grid =
[[ 12  29  60  17 -76]
 [ 34   7   4  56 -78]]
Rows and columns are numbered from 1.
Report the bottom entry of the column that holds the largest entry.
A: 4
The entry in the bottom-right corner is -78
Report the entry in the bottom-left corner.
A: 34
Report the entry in row 1 and column 1.
A: 12
The entry just left of the largest entry: 29

Read these off the array that follows.
1) Which number is the 2nd largest entry?
2) Which number is the maximum?
3) Which number is the entry just right of -0.183?
[[ 0.081 -0.037 -0.088 -0.068 -0.007  0.019  0.094  0.076 -0.116  0.048
  -0.107  0.018]
 [ 0.039 -0.001  0.047 -0.089  0.072 -0.106  0.037  0.113 -0.101 -0.005
   0.002 -0.123]
 [ 0.000 -0.009  0.066  0.004  0.129 -0.162 -0.008  0.101 -0.249  0.102
   0.033  0.059]
 [ 0.054 -0.053 -0.174 -0.138 -0.179  0.151  0.075 -0.051  0.156 -0.133
  -0.167 -0.156]
 [ 0.056 -0.053 -0.172 -0.140 -0.176  0.147  0.077 -0.047  0.150 -0.131
  -0.167 -0.158]
 [-0.066 -0.014 -0.069  0.090 -0.102  0.109 -0.063 -0.153  0.109 -0.013
  -0.015  0.127]
 [-0.077 -0.029 -0.102 -0.002 -0.183  0.129 -0.072 -0.191  0.230 -0.141
  -0.053 -0.055]
 [-0.075  0.030  0.130  0.119  0.127 -0.133 -0.093  0.005 -0.131  0.095
   0.132  0.135]
 [-0.117  0.034  0.093  0.074 -0.013 -0.028 -0.133 -0.118  0.148 -0.080
   0.120 -0.037]
 [ 0.080 -0.038 -0.088 -0.068 -0.008  0.020  0.093  0.075 -0.116  0.047
  -0.107  0.018]
 [ 0.054 -0.053 -0.172 -0.139 -0.177  0.148  0.075 -0.049  0.152 -0.131
  -0.166 -0.156]]
1) 0.156
2) 0.230
3) 0.129

M =
array([[6107, 3161, 2556, 6055, 5890],
       [6095, 4310, 6103, 1999, 4982],
       [6890, 6848, 6785, 3324, 3518],
       [5715, 4016, 7129, 4547, 7383],
       [3994, 3971, 4341, 7415, 7660],
       [7950, 4344, 5614, 5497, 7634],
       [6114, 2845, 6007, 2515, 5643],
       [5124, 2090, 2410, 6253, 6327],
       [5791, 7924, 7552, 3988, 3914]])
Indices start at 1.
The top-right entry is 5890
The entry directly below 4341 -> 5614
What is the minimum? 1999
The entry in row 3 and column 1: 6890
The entry in the bottom-left corner -> 5791
What is the entry just left of 5643? 2515
What is the entry in row 1 and column 2? 3161
What is the entry directly above 3971? 4016
The entry just right of the largest entry is 4344
The entry in row 1 and column 1: 6107
The entry directly above the largest entry is 3994
What is the entry directly below 3518? 7383
What is the entry directly below the largest entry? 6114
The entry just left of the smallest entry: 6103
What is the entry in row 1 and column 3? 2556
The median of all entries is 5643
The entry directly below 6103 -> 6785
What is the entry just right of the centre entry? 7415
The entry directly below 3994 -> 7950
What is the bottom-right entry? 3914
What is the entry in row 2 and column 1? 6095
What is the entry directly below the smallest entry? 3324
What is the top entry of the column that holds the smallest entry? 6055
What is the entry just left of the centre entry? 3971
What is the entry directly below 7660? 7634
The entry in row 3 and column 2: 6848
What is the entry directly below 6007? 2410
What is the entry at row 2, column 2? 4310
The entry just left of 3988: 7552

Read these off the matrix that follows.
1) Report the bottom entry of the column that holds the largest entry.
2) Report the last entry, reading row by row.
3) Report the entry just right of -15.
4) Report the third entry on the main diagonal.
5) Report the last entry in the row that holds the largest entry.
6) Report the top entry of the column that holds the largest entry.
7) Report the second entry on the diagonal from the top-right corner.
8) Report the first entry, reading row by row.
[[-28  25 -21   5 -33 -47  22  43]
 [  3   2  55  30  45  -4  21  17]
 [ 60 -65   1  20   6   4 -57 -17]
 [ 20 -15  65  28  53  14   1  -3]
 [ 37 -36  24  -1  34  45 -37 -47]
 [ 53 -57  -1  19   3   4 -54 -17]
 [ -4   9  48  28  36  -8  27  20]
 [ -1  -1   7  37  -9 -50   5  40]]
1) 7
2) 40
3) 65
4) 1
5) -3
6) -21
7) 21
8) -28

array([[ 715,   44,  393,  337,  -42,  864,  699,  -83],
       [ -66,   48, -352,  524, -306, -142,  234,  383],
       [ -92, -528,  363,  970,  246,   54,  939, -484]])
Counting starts at 1.
What is the bottom entry of the column that holds the largest entry?
A: 970
The entry in row 2 and column 3: -352
What is the entry in the top-right corner?
A: -83
The top entry of the column that holds the smallest entry is 44
What is the entry in row 2 and column 2?
A: 48
What is the bottom-left entry?
A: -92
What is the entry at row 2, column 1?
A: -66
The bottom entry of the column that holds the smallest entry: -528
The entry in row 1 and column 3: 393
The entry just left of 54: 246
The entry in row 3 and column 3 is 363
The top entry of the column that holds the largest entry -> 337
What is the entry at row 1, column 1?
A: 715

[ 13  49 -72 -59  29 -36 -80   6 -30 -75]
The entry just right of 13: 49
The entry just left of -30: 6

Questions about the matrix below.
1) Report the entry directly below -3.
2) Report the entry directly above -24.
3) Report the smallest entry in the first column.
4) Report the top-right entry.
5) Report the first entry on the main diagonal.
6) Report the third-last entry, reading row by row.
7) Report the largest entry.
8) Report the second entry in reading order.
[[ 14 -22  59  26 -38 -10  89 -20]
 [  3  17 -42  15 -24  -3  41  42]
 [  0 -28  70 -12  20   1 -27 -59]
 [  2  23 -59  16 -26  -2  41  55]
 [  1  21 -54  12 -19  -1  28  48]
 [ 12 -22  59  23 -33  -9  78 -23]]
1) 1
2) -38
3) 0
4) -20
5) 14
6) -9
7) 89
8) -22
